Here is a tiny trained network, its code and every weight. The questions are about switching its units off for an input and a class, where a switched-off unit gives its printed mean instead of its output.

import numpy as np


def w(rows, s, z=0):
    codes = np.array(rows[::2]) - 128.0
    scale = np.full(codes.shape[1], s)
    scale[-1] = z or s
    return codes * scale


def norm(h):
    return h / np.sqrt((h * h).mean(-1, keepdims=True) + 1e-5)


def f(y):
    return np.maximum(y, 0)


def log_softmax(a):
    a = a - a.max(-1, keepdims=True)
    return a - np.log(np.exp(a).sum(-1, keepdims=True))


def net(x, mask):
    res = np.array(x, float).reshape(1, 5) / 4 @ E
    u = 0
    for l in range(4):
        y = f(norm(res) @ A[l][:, :-1].T + A[l][:, -1])
        res = res + np.where(mask[u : u + 6], y, B[l][:, -1]) @ B[l][:, :-1]
        u += 6
    return log_softmax(norm(res)[-1] @ U[:, :-1].T + U[:, -1])


A, B = {}, {}
E = w([
[102,158,167,169,111,73,121,173,55],'x0',
[194,149,96,2,45,98,53,133,137],'x1',
[118,33,111,74,222,122,82,190,117],'x2',
[9,167,79,111,101,144,94,164,123],'x3',
[97,194,203,44,195,107,171,136,162],'x4',
],0.0053)
A[0] = w([
[196,193,168,139,169,92,120,150,7,87],'0.n0',
[107,253,51,165,176,142,114,204,69,236],'0.n1',
[183,199,135,113,135,188,106,192,160,126],'0.n2',
[105,80,163,120,131,93,111,233,203,11],'0.n3',
[42,154,49,126,94,128,126,176,177,65],'0.n4',
[146,149,22,91,148,192,185,132,245,3],'0.n5',
],0.0063,0.0012)
B[0] = w([
[204,156,87,126,137,100,59,146,73,224],'0.n0',
[130,132,109,134,127,85,88,200,158,255],'0.n1',
[145,33,122,125,106,101,154,121,123,191],'0.n2',
[131,55,207,158,68,160,129,58,128,193],'0.n3',
[231,83,196,163,147,63,147,109,254,235],'0.n4',
[154,189,76,98,200,192,79,158,92,239],'0.n5',
],0.0077,0.0034)
A[1] = w([
[203,206,147,158,151,102,166,71,132,83],'1.n0',
[141,57,59,167,51,94,101,72,85,95],'1.n1',
[133,78,133,107,174,176,63,182,104,14],'1.n2',
[126,180,208,65,167,78,151,102,108,171],'1.n3',
[170,119,97,40,108,59,129,80,142,253],'1.n4',
[118,253,100,147,55,148,138,112,148,119],'1.n5',
],0.0074,0.0014)
B[1] = w([
[118,49,127,142,140,118,96,103,155,223],'1.n0',
[80,106,97,131,130,206,158,158,130,214],'1.n1',
[82,119,184,165,60,162,128,40,93,200],'1.n2',
[100,97,75,213,90,254,94,196,99,212],'1.n3',
[69,44,34,160,95,114,203,130,155,254],'1.n4',
[43,42,221,93,164,170,97,64,107,205],'1.n5',
],0.0079,0.0058)
A[2] = w([
[76,61,107,170,189,123,149,126,107,179],'2.n0',
[164,174,93,10,2,145,164,109,112,17],'2.n1',
[208,164,101,87,149,194,59,54,168,17],'2.n2',
[231,81,146,86,177,147,143,125,177,203],'2.n3',
[104,108,45,136,71,226,143,192,192,233],'2.n4',
[136,143,146,237,247,167,181,98,150,3],'2.n5',
],0.006,0.00057)
B[2] = w([
[163,160,135,65,176,109,196,82,161,225],'2.n0',
[118,223,90,107,113,85,226,115,116,149],'2.n1',
[76,180,87,109,76,189,17,116,65,154],'2.n2',
[104,194,88,160,122,117,47,108,189,159],'2.n3',
[187,238,255,163,185,135,151,184,118,254],'2.n4',
[121,157,70,41,80,34,162,156,110,199],'2.n5',
],0.0072,0.0082)
A[3] = w([
[123,85,134,65,80,164,101,127,126,3],'3.n0',
[254,84,89,152,147,92,113,74,118,179],'3.n1',
[116,106,140,174,92,89,77,146,123,101],'3.n2',
[139,142,60,68,43,113,179,132,142,214],'3.n3',
[90,44,147,125,120,125,113,95,165,151],'3.n4',
[114,101,104,151,98,57,104,175,69,111],'3.n5',
],0.0076,0.0013)
B[3] = w([
[93,173,216,188,103,57,171,2,87,177],'3.n0',
[122,135,157,118,146,129,58,167,214,233],'3.n1',
[152,134,66,145,142,219,71,118,170,205],'3.n2',
[53,96,114,135,155,58,171,155,117,232],'3.n3',
[136,70,175,113,132,89,91,87,91,253],'3.n4',
[78,219,83,29,121,170,165,50,150,215],'3.n5',
],0.0084,0.0034)
U = w([
[70,12,180,121,107,136,105,33,110,151],'0',
[78,108,73,104,121,58,246,142,150,137],'1',
[108,193,40,96,103,214,54,95,118,135],'2',
[151,97,148,135,132,93,55,178,221,160],'3',
[137,122,158,169,134,230,171,186,105,142],'4',
[170,111,130,134,58,119,124,119,90,83],'5',
[232,69,67,114,78,73,86,155,6,3],'6',
],0.011,0.0071)

Each question gives the input, the list of numbers given to net, and the class t.
The units are the neurons (one row each of A and B). Each row of codes is followed by its name. A weight is (code - 128) times the scale printed after its matrix; where a second scale follows, it is the last column's (A, B and U).
mask holds one flag per neuron, layer by layer. A switched-off neuron (its flag False) gives its mean, the last column of its row in B, instead of its output. The means were averaged over made-up inputs and are rounded, as every weight is.
A unit's drop is (log p(t) with every unit on - log p(t) with that unit switched off) / (log p(t) with every unit on - log p(t) with every unit switched off).
The circuit of an input: a set's keep is (log p(t) with only the set's units on - log p(t) with every unit switched off) / (log p(t) with every unit on - log p(t) with every unit switched off). Starting from the 12 units with the biggest drops (on a tie, the unit counted first), units are removed one at a time, each time the one whose removal leaves the highest keep (on an exact tie, the one counted first), for as long as the keep stays at least 0.8.
circuit, biggest first: the units of the circuit, biggest drop first
most important unit: the unit with the biggest drop
top k neurons: the k neurons with the biggest drops, biggest first
top k neurons in layer l: the k neurons of layer l with the biggest drops, biggest first
input [-4,1,-6,-2,-1], class 0: circuit, biggest first	(1.n5)
input [-4,-8,-2,-8,2], class 1: top 3 neurons in layer 2	(2.n5 2.n4 2.n0)
input [-5,8,2,8,-1], class 1: top 3 neurons	(1.n4 3.n3 2.n1)
input [3,8,7,8,-8], class 1: circuit, biggest first	(1.n3 3.n3)
input [6,0,-1,-6,3], class 2: top 4 neurons	(0.n0 3.n5 2.n4 0.n4)
input [8,-4,-6,8,-3], class 2: top 3 neurons	(0.n1 3.n2 2.n4)
input [4,-7,3,-5,2], class 1: top 2 neurons	(2.n5 0.n4)
input [0,-3,2,0,4], class 4: top 2 neurons	(1.n3 0.n4)
input [2,-7,-1,8,-6], class 3: top 3 neurons	(0.n1 0.n4 1.n4)
input [-5,5,-6,-1,3], class 0: top 2 neurons	(1.n5 1.n0)
input [7,5,0,4,-8], class 4: top 4 neurons in layer 2	(2.n4 2.n5 2.n2 2.n3)
input [-2,4,-5,3,-7], class 4: top 2 neurons in layer 1	(1.n1 1.n2)
input [-1,-7,-1,6,0], class 1: circuit, biggest first	(2.n5 1.n3)
input [4,3,-2,-6,-7], class 4: top 3 neurons	(1.n1 0.n4 2.n4)
input [6,-5,-1,1,4], class 2: most important unit	1.n4
input [5,-8,5,-4,2], class 1: top 2 neurons in layer 2	(2.n5 2.n4)
input [0,2,-1,0,5], class 4: top 3 neurons	(1.n3 2.n4 2.n5)
input [-8,8,-7,-6,-7], class 1: circuit, biggest first	(2.n1 3.n3)
input [-8,3,-8,-4,3], class 0: top 3 neurons	(1.n5 1.n0 1.n4)
input [0,3,2,7,5], class 3: circuit, biggest first	(0.n4)
